[137 112 102 147 177 148  76 108 166 148 133 137 128 144 173 147 112 182
 158 155 146 105] = Lef
[173 105  76 128 148 177 102 112 112 166 147 155 108 182 148 147 133 146
 158 137 144 138] = turas
[133 139 166 177 102 128 137  76 158 105 147 112 108 144 147 148 112 155
 146 148 173 182] = Nibim
[130 125  76 144 123 123  78  70 148 127  79 123 106 133 130 166 117 184
 140  99 143  67] = Lole
[ 99 148  79 106 143 130 123 123 130 184  78 165 123 140 133  76 125 117
  70  67 127 144] = rad
perm: [184 117  67 106 148 123 123  99 166 130  70 143 140 144 125  78 133 123
  76 127 130  79]	Lole
perm: [ 76 102 105 108 112 112 128 133 137 138 144 146 147 147 148 148 155 158
 166 173 177 182]	turas
perm: [138 144 137 158 146 133 147 148 182 108 155 147 166 112 112 102 177 148
 128  76 105 173]	turas
perm: [144 127  67  70 117 125  76 133 140 123 165  78 184 130 123 123 130 143
 106  79 148  99]	rad
perm: [137 177 146 112 158 173 108 155  76 102 182 147 133 144 148 147 112 105
 166 138 128 148]	turas

[135 123 131 126 131 102 117 124 107 112 122  88 118 130 111 125 130 135
 126 128  88 135 108 124 119 121 130 132 123 156 105 111 138 119 135 127
 125 126 128 123 130 147 123 145 119 131 129 121 130 119 144 126 104 111]  pes
[107 127 124 109 132 124 137 138 142 138 123  95 136 122 121 127 131 128
 127 120 117 103 134 140 134 134 143 137 118 104 122 135 111 110 130 119
 119 131 118 125 148 136 120 143 157 131 124 146 138 135 168 120 121 123]  fogo
[132 114 151 116 125 135 144 116 129 111 147 123 125 117 136 134 131  98
 130 131 122 130 143 124 137 128 119 149 134  89 118 118 119 152 128 132
 138 125 144 146 164 123 117 170  96 134 113 125 136  95 127 134 125 119]  dek
[136 124 141 115 161 150 130 134 125 117 130 138 125 129 108 128 122 117
 124 131 103 169  67 132 138 122 116 121  91 112 129 115 130 118 117 128
 118 135 121 127 136 122 112 126 128 132 130 132 125 116 109 130  94 124]  Gufe
[143 120 134 125 134 108 135 122 118 138 127 139 126 110 121 134 124 117
 132 131 136 155 127 119 123 143 113 128 128  90 117 121 130 141 137 128
 138 112 119 142 117 132 137 128 149 107 121 112 127 113 109 126 120 126]  zom
[157 131 147 118 127 122 131 115 124 126 137 136 133 127 102 147 134 146
  95 118 137 119 142 115 131 142 151 131 112 157 128 131 153 126 132 138
 142 120 134 112 125 120 127 122 132 135 142 131 128 126 134 123 141 127]  boro
[112 130 126 124 136 134 146 119 132  95 117 133 127 127 136 121 128 116
 139 137 153 168 143 136 131 108 117 135 116 127 122 117 131 131 122 139
 120 148 143 168 131 116 139 136  85 120 134 131 122 137 130 132 149 124]  vizu
[140 135 111 134 105 143 130 146 124 110 130 156 132 155 133 123 126 119
 166 121 126 170 135 113 128 115 128 125 141 107 148 120  94 138 141 124
 140 130 131 140 124 115 126 128 138 141 139 117 124 144 158 132 124 115]  Fazan
[147 128 117 146 119 137 134 127 132 143 136 152 135 123 123 118 132 170
 128 134 116 151 130 123 125 125 118 119  98 114 144 116 136 131 119  95
 125 130 124 111 125 129 134 138  89 149 117 113 125 134  96 131 164 144]  bod
[136 113 142 148 136 117 151 130 129 122 119 143 125 146 114 123 128 117
 105 142 125 167 123 111 123 128 131 114  84 108 131 122 133 134 145 130
 127 129 122 152 137 137 123 131 206 132 135 133 129 129 127 134 127 131]  boba
[140 129 130 139 160 115 112 129 122 107 131 136 134 147  80 140 127 122
 146 115 140 130 136 123 123 139 113 129 148 133 135 145 121 120 122 141
 134 132 122 108 127 143 119 123  95 130 128 133 146 119 109 119 102 103]  basar
[128 128 113 131 114 154 138 121 126 110 117 127 129 112 162 125 125  99
 123 119 101 134  98 143 118 116 139 132 144 125 132 107 124 134 144 137
 125 132 112 106 118 119 137 131 111 117 128 140 135 123 109 129 123 124]  gili
perm: [144 164 131  96 134 125 113 117 149  89 138 134 129 125 111 124 130 125
  95 119 131 136 116 144 114  98 119 118 125 125 123 130 151 116 134 128
 170 132 118 123 123 135 152 136 143 132 127 134 137 119 146 117 128 147]	bod
perm: [136 153 131 128 126 143 116 116 124 143 168 117 146 148 131 135 137 122
 116 136 139 127 120 117 131 120 149 122 122 130 121 127 119 131 112 168
 134 139 137 117 133 136  85  95 136 139 127 132 130 108 132 131 124 134]	vizu

[129 161 145 111 121 123 133 126 156 119 127 105 125 163 131 121 140 158
 128 128 125 139 122 182 123 151 152 124 126 140 103 128 113 117 107 139
 133 156 123 145 106 150 151 124]  neba
[128 125 139 133 131 140 106 122 145 129 150 128 126 124 128 123 121 156
 158 107 151 152 121 151 103 111 139 145 119 182 126 127 123 123 124 163
 141 156 113 105 161 117 125 133]  mot
[113 131 159 142  92  94 121 117 128 141 142 157 141 155 147 158 171 134
 148  84 117 163 136 124 113 117 153 124 176 122 156 149 130 171 122 113
 106 143 128 106 129 123 154 148]  Vura
[128 125 139 133 131 140 106 122 145 129 150 128 126 124 128 123 121 156
 158 107 151 152 121 151 103 111 139 115 153 198 135 120 127 106 155 107
 119 140 139 129 112 150 134 144]  lelep
[144 126 114 116 159 129 108 112 148 102 112  97 119 134 173 107 146 140
 149 102 136 126 105 134 116 131 150 129 122 133 181 103 138 160 155 162
 101 151 136 139 108 115 133 111]  liri
[137 148 149 116  92 147 106 143 145 102 122 187 128 121 173 107 124 107
 127 141 123 113 128 146 112 137 121 129 181 124 119 121 117 111 122 112
 121 151 128 129 123 115 118  93]  nar
[113  90 114 174 128  94 131 155  98 105 112 187 165 112 133 114 136 107
 136  84  98 113 129 132 134 127 142 132  95 124 107 103 127 101 128 107
  98 121 110 136 135 125 131 126]  nemol
[139 107 118 169 119 122 121 112 136 114 122 137 105 112 147 120 121 130
  96 105 125 152 169 157 122 141 118 115  95 122 156 151 133 126 134 131
 135 147 118 138 118 172 132  93]  toruk
[137 148 132 116  92 147 106 143  98 102 122 187 128 121 103 107 124 107
 127 141 123 113 128 146 112 137 121 129 181 124 119 136 127 111 122 112
 121 151 128 129 123 115 118  93]  fogep
[127 124 103 165 107 131 121 187 105 114  90 142  84 136 131 134 128 126
 174 136 125 128 133 112 113  98 132 136  98 114 129 110 113 135 108  95
 127 101 112  94 155  98 107 132]  Renom
perm: [101 128 187 155 105 112 110 129 165 121 127  95 132 113 174 108  84 131
 131 107  98  94 135 126 132 127 134  98 142 114 103 114 136 124  98 136
 125 133 113 107 112  90 128 136]	Renom
perm: [125 133 128 125 139 133 131 140 106 122 145 129 150 128 126 124 128 123
 121 156 158 107 151 152 121 151 103 111 139 145 119 182 126 127 123 123
 124 163 141 156 113 105 161 117]	mot
perm: [141 139 151 151 163 126 105 103 121 129 123 156 182 106 111 152 156 161
 139 117 119 107 145 133 127 131 113 128 123 126 140 124 125 128 133 125
 124 122 158 128 145 150 123 121]	mot
perm: [126 131 125 135 136 110 121  98 107 128 101 127 103 107 124  95 132 142
 127 134 132 129 113  98  84 136 107 136 114 133 112 165 187 112 105  98
 155 131  94 128 174 114  90 113]	nemol

[132 160 122  81  95 125 135 149 105 191 180 166 105 147  83] : ruz
[145 149 140 100 107  84  84 179 104 167  93 178 152 137  99] : Nef
[177 162 137 191 133 141 160 102 168 153 142 155 105 125 149] : moz
[133 125 177 141 160 105 168 102 191 162 149 141 137 153 155] : fes
[125 132 160 105 149 166 135 105 147  82 191  83 180 122  95] : leg
[138 141 164  75 134  98 108 148  95 129 110 157 123 157  87] : Rimu
[168 160 155 153 191 141 138 133 142 125 177 162 102 105 149] : nere
[105 180 166 149 135 122  95 147 132 160  82 105 191  82 125] : Vip
perm: [135 125  82 122 105 166 147  82 160 191  95 180 105 132 149]	Vip
perm: [122 180 135 191  95  81 105 132  83 105 147 166 149 160 125]	ruz
perm: [105 191 177 102 133 137 155 160 125 149 142 153 162 168 141]	moz
perm: [149 125 105 155 142 153 168 102 160 141 133 191 137 162 177]	moz
perm: [125  82 191 105  82 160 132 147  95 122 135 149 166 180 105]	Vip
perm: [155 153 137 141 149 162 191 102 168 105 160 141 177 125 133]	fes
perm: [ 95 122 180  83 191  82 147 105 135 166 149 105 160 132 125]	leg

[141 169 109 109 116 130  98 141 139 136 154 113  92  98 133 125 150 133
 167 129  65 155 148 136] -> rete
[138 163 125 117 102 141 108 154 141 114 169 106  97  94 141 116 128 117
 165 112  91 128 134 110] -> Romo
[129 109 139 116 133  98 133 136 113 149  92  98 148 167 141 141 130 154
  65 109 136 169 125 155] -> Kitib
[125 140 169 112 148 161  42  77 139 137 151 155 136 108  94  94 143 124
 158 135 119 181 125 102] -> Lumiz
[161 157 125 140 118  94 143 182 151 106 137 124 125  93 139  77 149 103
 169  43 136 112 154 137] -> romov
[161 158 125 140 119  94 143 181 151 107 137 124 125  94 139  77 148 102
 169  42 135 112 155 136] -> gekon
[135 155 144 126  93 157 115 162 138  94 179 102 106  92 150 110 102 109
 161 101 122  99 117  92] -> fopuf
[161 157 124 140 118  95 143 181 151 106 138 124 125  93 139  77 148 103
 169  44 135 112 155 136] -> Nuger
[142 135 133 152  98 138 133 100 125 117 127 168 110  84 144 154 126 137
  95 134 107 136 167 101] -> Mudu
[130 155 148 123  85 169 110 161 138  89 191  94 101  90 153 114  93 107
 161 110 119  95 109  79] -> veno
[154 156 129 137 111 110 137 175 147 103 147 120 120  92 142  86 137 104
 166  59 132 109 146 124] -> boz
perm: [136 155 112 135  42 169 102 148  77 139  94 125 124 137 107 151 181 143
  94 119 140 125 158 161]	gekon
perm: [101  90 153 114  93 107 161 110 119  95 109  79 130 155 148 123  85 169
 110 161 138  89 191  94]	veno
perm: [136 141 169 109 109 116 130  98 141 139 136 154 113  92  98 133 125 150
 133 167 129  65 155 148]	rete

